Here is a tiny trained network, its code and every weight. The questions are about switching its units off for an input and a target symbol, where a switched-off unit gives its printed mean instead of its output.

import numpy as np


def w(rows, s, z=0):
    codes = np.array(rows[::2]) - 128.0
    scale = np.full(codes.shape[1], s)
    scale[-1] = z or s
    return codes * scale


def f(y):
    return np.maximum(y, 0)


def softmax(a):
    e = np.exp(a - a.max(-1, keepdims=True))
    return e / e.sum(-1, keepdims=True)


def log_softmax(a):
    a = a - a.max(-1, keepdims=True)
    return a - np.log(np.exp(a).sum(-1, keepdims=True))


def net(x, mask):
    ids = ['αζθλμξπσφψω'.index(c) for c in x.split()]
    T = len(ids)
    res = E[ids] + P[:T]
    r = res
    for j in range(2):
        rows = slice(2 * j, 2 * j + 2)
        q, k, v = (r @ M[0][rows].T for M in (Q, K, V))
        z = softmax(np.where(np.tri(T) > 0, q @ k.T / 2**0.5, -1e9)) @ v
        o = O[0][rows]
        res = res + np.where(mask[j], z, o[:, -1]) @ o[:, :-1]
    y = f(res @ A[0][:, :-1].T + A[0][:, -1])
    res = res + np.where(mask[2:26], y, B[0][:, -1]) @ B[0][:, :-1]
    return log_softmax(res[-1] @ U[:, :-1].T + U[:, -1])


Q, K, V, O, A, B = {}, {}, {}, {}, {}, {}
E = w([
[164,81,166],'α',
[108,166,144],'ζ',
[154,102,158],'θ',
[175,86,126],'λ',
[170,182,78],'μ',
[150,140,143],'ξ',
[172,118,114],'π',
[161,140,111],'σ',
[9,190,165],'φ',
[148,143,90],'ψ',
[67,116,225],'ω',
],0.014)
P = w([
[188,134,145],'0',
[137,15,2],'1',
[151,182,178],'2',
[48,72,60],'3',
[143,177,159],'4',
[64,92,34],'5',
[154,125,173],'6',
[63,127,2],'7',
[157,131,149],'8',
[52,79,56],'9',
[165,116,146],'10',
],0.0088)
Q[0] = w([
[75,95,120],'head 0',
[29,100,130],'head 0',
[103,117,10],'head 1',
[145,92,117],'head 1',
],0.013)
K[0] = w([
[135,119,95],'head 0',
[222,30,10],'head 0',
[164,152,171],'head 1',
[153,143,192],'head 1',
],0.013)
V[0] = w([
[74,180,243],'head 0',
[88,179,179],'head 0',
[220,113,189],'head 1',
[1,107,201],'head 1',
],0.0082)
O[0] = w([
[94,47,222,30],'head 0',
[65,120,182,80],'head 0',
[254,49,127,25],'head 1',
[62,208,109,253],'head 1',
],0.0075,0.0024)
A[0] = w([
[169,166,174,154],'neuron 0',
[91,84,72,148],'neuron 1',
[99,191,41,127],'neuron 2',
[107,93,5,153],'neuron 3',
[165,248,170,214],'neuron 4',
[188,23,147,90],'neuron 5',
[138,76,116,254],'neuron 6',
[119,125,243,139],'neuron 7',
[93,170,134,124],'neuron 8',
[152,36,143,166],'neuron 9',
[215,5,117,220],'neuron 10',
[56,177,155,169],'neuron 11',
[209,224,75,234],'neuron 12',
[121,212,139,204],'neuron 13',
[133,68,115,155],'neuron 14',
[19,85,143,98],'neuron 15',
[90,90,81,115],'neuron 16',
[180,96,109,99],'neuron 17',
[151,78,197,127],'neuron 18',
[141,197,99,181],'neuron 19',
[139,52,187,147],'neuron 20',
[72,254,63,111],'neuron 21',
[117,186,205,169],'neuron 22',
[130,109,89,141],'neuron 23',
],0.0098,0.0051)
B[0] = w([
[199,127,173,142],'neuron 0',
[184,220,3,157],'neuron 1',
[95,151,126,212],'neuron 2',
[126,163,111,190],'neuron 3',
[92,86,187,192],'neuron 4',
[144,135,109,151],'neuron 5',
[50,160,202,164],'neuron 6',
[250,146,134,169],'neuron 7',
[203,147,91,174],'neuron 8',
[71,136,107,155],'neuron 9',
[96,104,144,177],'neuron 10',
[160,61,122,214],'neuron 11',
[149,100,208,201],'neuron 12',
[141,104,172,200],'neuron 13',
[61,137,74,145],'neuron 14',
[151,178,102,180],'neuron 15',
[197,150,119,149],'neuron 16',
[169,165,165,142],'neuron 17',
[70,139,120,150],'neuron 18',
[55,73,155,184],'neuron 19',
[114,147,147,153],'neuron 20',
[141,107,118,252],'neuron 21',
[145,78,127,181],'neuron 22',
[180,226,179,145],'neuron 23',
],0.0063,0.014)
U = w([
[91,138,187,107],'α',
[148,250,116,152],'ζ',
[197,123,195,221],'θ',
[87,146,88,166],'λ',
[161,194,136,9],'μ',
[154,134,101,67],'ξ',
[58,179,74,218],'π',
[139,82,100,3],'σ',
[146,92,90,49],'φ',
[148,148,114,40],'ψ',
[10,95,160,20],'ω',
],0.011,0.0039)

Each question gives the input, a string of symbols that net reads in full, and the target symbol t.
The units are the heads (2 rows each of Q, K, V and O) and the neurons (one row each of A and B). Each row of codes is followed by its name. A weight is (code - 128) times the scale printed after its matrix; where a second scale follows, it is the last column's (O, A, B and U).
mask holds one flag per unit, heads first, then neurons. A switched-off unit (its flag False) gives its mean, the last column of its rows in O or B, instead of its output. The means were averaged over made-up inputs and are rounded, as every weight is.
A unit's drop is (log p(t) with every unit on - log p(t) with that unit switched off) / (log p(t) with every unit on - log p(t) with every unit switched off).
The circuit of an input: a set's keep is (log p(t) with only the set's units on - log p(t) with every unit switched off) / (log p(t) with every unit on - log p(t) with every unit switched off). Starting from the 12 units with the biggest drops (on a tie, the unit counted first), units are removed one at a time, each time the one whose removal leaves the highest keep (on an exact tie, the one counted first), for as long as the keep stays at least 0.8.
units of the circuit, in order: the units of the circuit, biggest drop first
most important unit: the unit with the biggest drop
k most important neurons: the k neurons with the biggest drops, biggest first
heads that matter: for each layer, one digit per head in row order, 1 if its drop is at least 0.15 and else 0, layers parted by /
drop of u: that unit's drop, to one decimal
input φ λ ψ λ, target ζ: heads that matter	10
input ζ λ φ φ φ, target ω: heads that matter	11
input φ φ φ π, target π: units of the circuit, in order	[neuron 7; head 1]
input φ φ λ φ φ, target ω: units of the circuit, in order	[head 1; neuron 4]
input φ ψ σ θ, target ζ: heads that matter	10
input λ σ φ ω, target π: most important unit	head 0
input α ψ φ, target θ: heads that matter	01
input ψ φ φ π π φ ψ ψ, target ζ: heads that matter	00
input σ φ θ φ λ φ σ λ φ θ, target π: heads that matter	00
input α θ λ ξ σ φ φ λ λ, target ω: heads that matter	10
input φ ξ μ, target θ: heads that matter	00
input ω φ φ π, target π: heads that matter	00
input λ ω μ λ φ λ λ, target ω: 2 most important neurons	[neuron 18; neuron 9]
input θ φ φ α, target π: most important neuron	[neuron 12]
input φ ψ θ σ, target ζ: heads that matter	10
input π ζ μ, target θ: drop of neuron 16	0.0
input λ σ ω φ π λ φ ψ, target ζ: drop of neuron 11	0.2
input φ ψ φ ψ ω ω φ φ ζ θ, target π: drop of neuron 9	-0.1
